Below are the code and all the weights of a small trained network. Each question names an input and a class and asks about switching units off, where a switched-off unit gives its printed mean instead of its output.

import numpy as np


def w(rows, s, z=0):
    codes = np.array(rows[::2]) - 128.0
    scale = np.full(codes.shape[1], s)
    scale[-1] = z or s
    return codes * scale


def f(y):
    return y / 2 * (1 + np.tanh(0.7978845608 * (y + 0.044715 * y**3)))


def log_softmax(a):
    a = a - a.max(-1, keepdims=True)
    return a - np.log(np.exp(a).sum(-1, keepdims=True))


def net(x, mask):
    res = np.array(x, float).reshape(1, 5) / 4 @ E
    y = f(res @ A[0][:, :-1].T + A[0][:, -1])
    res = res + np.where(mask, y, B[0][:, -1]) @ B[0][:, :-1]
    return log_softmax(res[-1] @ U[:, :-1].T + U[:, -1])


A, B = {}, {}
E = w([
[229,104,134,22,176,85],'x0',
[128,215,188,115,207,186],'x1',
[84,181,58,63,60,153],'x2',
[127,131,136,126,123,121],'x3',
[254,193,100,169,61,129],'x4',
],0.0077)
A[0] = w([
[101,156,61,83,118,159,118],'neuron 0',
[204,143,144,56,124,71,58],'neuron 1',
[149,78,191,229,140,113,184],'neuron 2',
[78,126,83,179,84,254,214],'neuron 3',
[47,216,74,90,70,164,127],'neuron 4',
[187,228,103,205,60,95,53],'neuron 5',
[90,69,195,164,18,53,111],'neuron 6',
[91,92,173,95,108,164,25],'neuron 7',
[138,31,103,145,85,44,64],'neuron 8',
[121,158,124,220,106,128,144],'neuron 9',
[154,167,178,112,167,245,6],'neuron 10',
[164,73,171,214,147,186,110],'neuron 11',
[78,151,156,219,97,151,67],'neuron 12',
[126,41,56,95,81,89,119],'neuron 13',
[116,212,195,167,221,166,141],'neuron 14',
[117,201,169,88,149,188,16],'neuron 15',
[212,227,146,153,113,117,131],'neuron 16',
[118,181,78,71,78,130,61],'neuron 17',
[19,76,161,32,167,91,53],'neuron 18',
[116,117,123,155,86,161,19],'neuron 19',
[181,50,77,43,168,50,254],'neuron 20',
[6,102,153,152,148,102,100],'neuron 21',
[123,94,117,125,95,71,39],'neuron 22',
[39,99,116,95,186,124,43],'neuron 23',
[95,220,194,99,195,111,140],'neuron 24',
[116,206,148,127,170,131,66],'neuron 25',
[203,144,72,196,90,127,197],'neuron 26',
[159,115,170,70,232,75,148],'neuron 27',
[82,149,111,254,127,97,47],'neuron 28',
[116,91,134,184,88,66,166],'neuron 29',
[154,111,143,211,215,67,39],'neuron 30',
[138,63,66,150,119,100,38],'neuron 31',
[197,154,101,163,103,166,14],'neuron 32',
],0.0096,0.006)
B[0] = w([
[208,138,195,144,55,139,167],'neuron 0',
[178,191,118,103,215,140,171],'neuron 1',
[173,123,171,105,42,214,201],'neuron 2',
[142,185,135,86,188,163,233],'neuron 3',
[207,117,185,114,94,181,215],'neuron 4',
[88,133,164,194,169,60,197],'neuron 5',
[124,156,88,163,150,190,186],'neuron 6',
[230,128,127,169,196,41,125],'neuron 7',
[141,103,80,186,140,177,180],'neuron 8',
[128,183,116,86,179,114,182],'neuron 9',
[166,90,69,181,154,140,157],'neuron 10',
[166,147,188,84,66,117,169],'neuron 11',
[207,169,90,63,167,87,174],'neuron 12',
[158,113,89,205,124,196,202],'neuron 13',
[123,98,68,162,146,204,217],'neuron 14',
[190,81,66,181,122,161,151],'neuron 15',
[88,131,162,195,160,132,206],'neuron 16',
[218,132,171,154,84,165,164],'neuron 17',
[145,121,193,209,182,77,196],'neuron 18',
[252,130,75,136,198,94,124],'neuron 19',
[117,211,143,79,176,172,255],'neuron 20',
[133,164,177,155,188,109,189],'neuron 21',
[191,87,65,169,148,104,134],'neuron 22',
[171,118,202,212,164,72,164],'neuron 23',
[131,111,85,172,128,189,195],'neuron 24',
[161,80,67,174,134,160,148],'neuron 25',
[68,99,182,164,174,116,221],'neuron 26',
[145,167,144,126,125,135,197],'neuron 27',
[205,192,109,75,184,118,172],'neuron 28',
[116,134,118,138,158,190,181],'neuron 29',
[255,127,154,154,78,114,153],'neuron 30',
[190,101,91,194,137,150,144],'neuron 31',
[170,97,182,203,174,51,145],'neuron 32',
],0.01,0.0093)
U = w([
[117,107,170,181,176,86,106],'0',
[133,95,72,165,145,177,72],'1',
[104,132,157,126,143,174,242],'2',
[147,155,122,91,181,133,45],'3',
[169,110,187,121,84,160,76],'4',
[60,109,148,88,123,149,197],'5',
[68,17,99,127,53,17,5],'6',
[70,18,74,122,44,2,5],'7',
],0.016,0.013)

Each question gives the input, the list of numbers given to net, and the class t.
The units are the neurons (one row each of A and B). Each row of codes is followed by its name. A weight is (code - 128) times the scale printed after its matrix; where a second scale follows, it is the last column's (A, B and U).
mask holds one flag per neuron, in row order. A switched-off neuron (its flag False) gives its mean, the last column of its row in B, instead of its output. The means were averaged over made-up inputs and are rounded, as every weight is.
A unit's drop is (log p(t) with every unit on - log p(t) with that unit switched off) / (log p(t) with every unit on - log p(t) with every unit switched off).
The circuit of an input: a set's keep is (log p(t) with only the set's units on - log p(t) with every unit switched off) / (log p(t) with every unit on - log p(t) with every unit switched off). Starting from the 12 units with the biggest drops (on a tie, the unit counted first), units are removed one at a time, each time the one whose removal leaves the highest keep (on an exact tie, the one counted first), for as long as the keep stays at least 0.8.
units of the circuit, in order: the units of the circuit, biggest drop first
most important unit: the unit with the biggest drop
k most important neurons: the k neurons with the biggest drops, biggest first
drop of u: that unit's drop, to one decimal
input [6,-1,8,4,-8], class 0: 3 most important neurons => neuron 18; neuron 23; neuron 2
input [4,-2,8,1,2], class 4: units of the circuit, in order => neuron 17; neuron 0
input [-6,3,-5,4,1], class 3: most important unit => neuron 12
input [7,8,3,-4,-5], class 1: units of the circuit, in order => neuron 24; neuron 15
input [2,8,-8,3,-5], class 1: 2 most important neurons => neuron 14; neuron 24
input [-7,-4,-4,3,-3], class 3: units of the circuit, in order => neuron 28; neuron 12
input [-2,-4,7,6,-1], class 4: units of the circuit, in order => neuron 4; neuron 0
input [6,-3,7,0,2], class 4: 4 most important neurons => neuron 17; neuron 0; neuron 3; neuron 9
input [-6,-1,-1,1,-2], class 3: units of the circuit, in order => neuron 12; neuron 28; neuron 3
input [0,-2,8,0,6], class 4: 3 most important neurons => neuron 4; neuron 17; neuron 0
input [8,-5,0,7,0], class 3: 2 most important neurons => neuron 20; neuron 1
input [5,-7,0,-7,-3], class 1: 2 most important neurons => neuron 13; neuron 8
input [-8,0,8,-2,-7], class 3: units of the circuit, in order => neuron 3; neuron 12
input [7,-8,2,0,-3], class 1: units of the circuit, in order => neuron 13
input [1,-2,4,-4,-6], class 0: 2 most important neurons => neuron 18; neuron 23
input [-3,5,-5,7,-7], class 0: 3 most important neurons => neuron 18; neuron 23; neuron 21
input [6,2,-8,2,5], class 4: 3 most important neurons => neuron 30; neuron 2; neuron 11
input [-8,2,-3,6,8], class 0: 2 most important neurons => neuron 5; neuron 26
input [4,0,-8,-6,1], class 4: 2 most important neurons => neuron 30; neuron 2
input [-4,5,-5,5,6], class 0: most important unit => neuron 5
input [-8,0,6,-5,-3], class 3: 2 most important neurons => neuron 3; neuron 12
input [-3,4,-5,4,-2], class 4: 4 most important neurons => neuron 2; neuron 11; neuron 30; neuron 20
input [2,3,3,-1,-2], class 5: drop of neuron 15 => 0.0
input [-7,-6,-2,3,6], class 3: drop of neuron 28 => 0.6
input [-5,0,8,6,6], class 4: drop of neuron 20 => 0.1
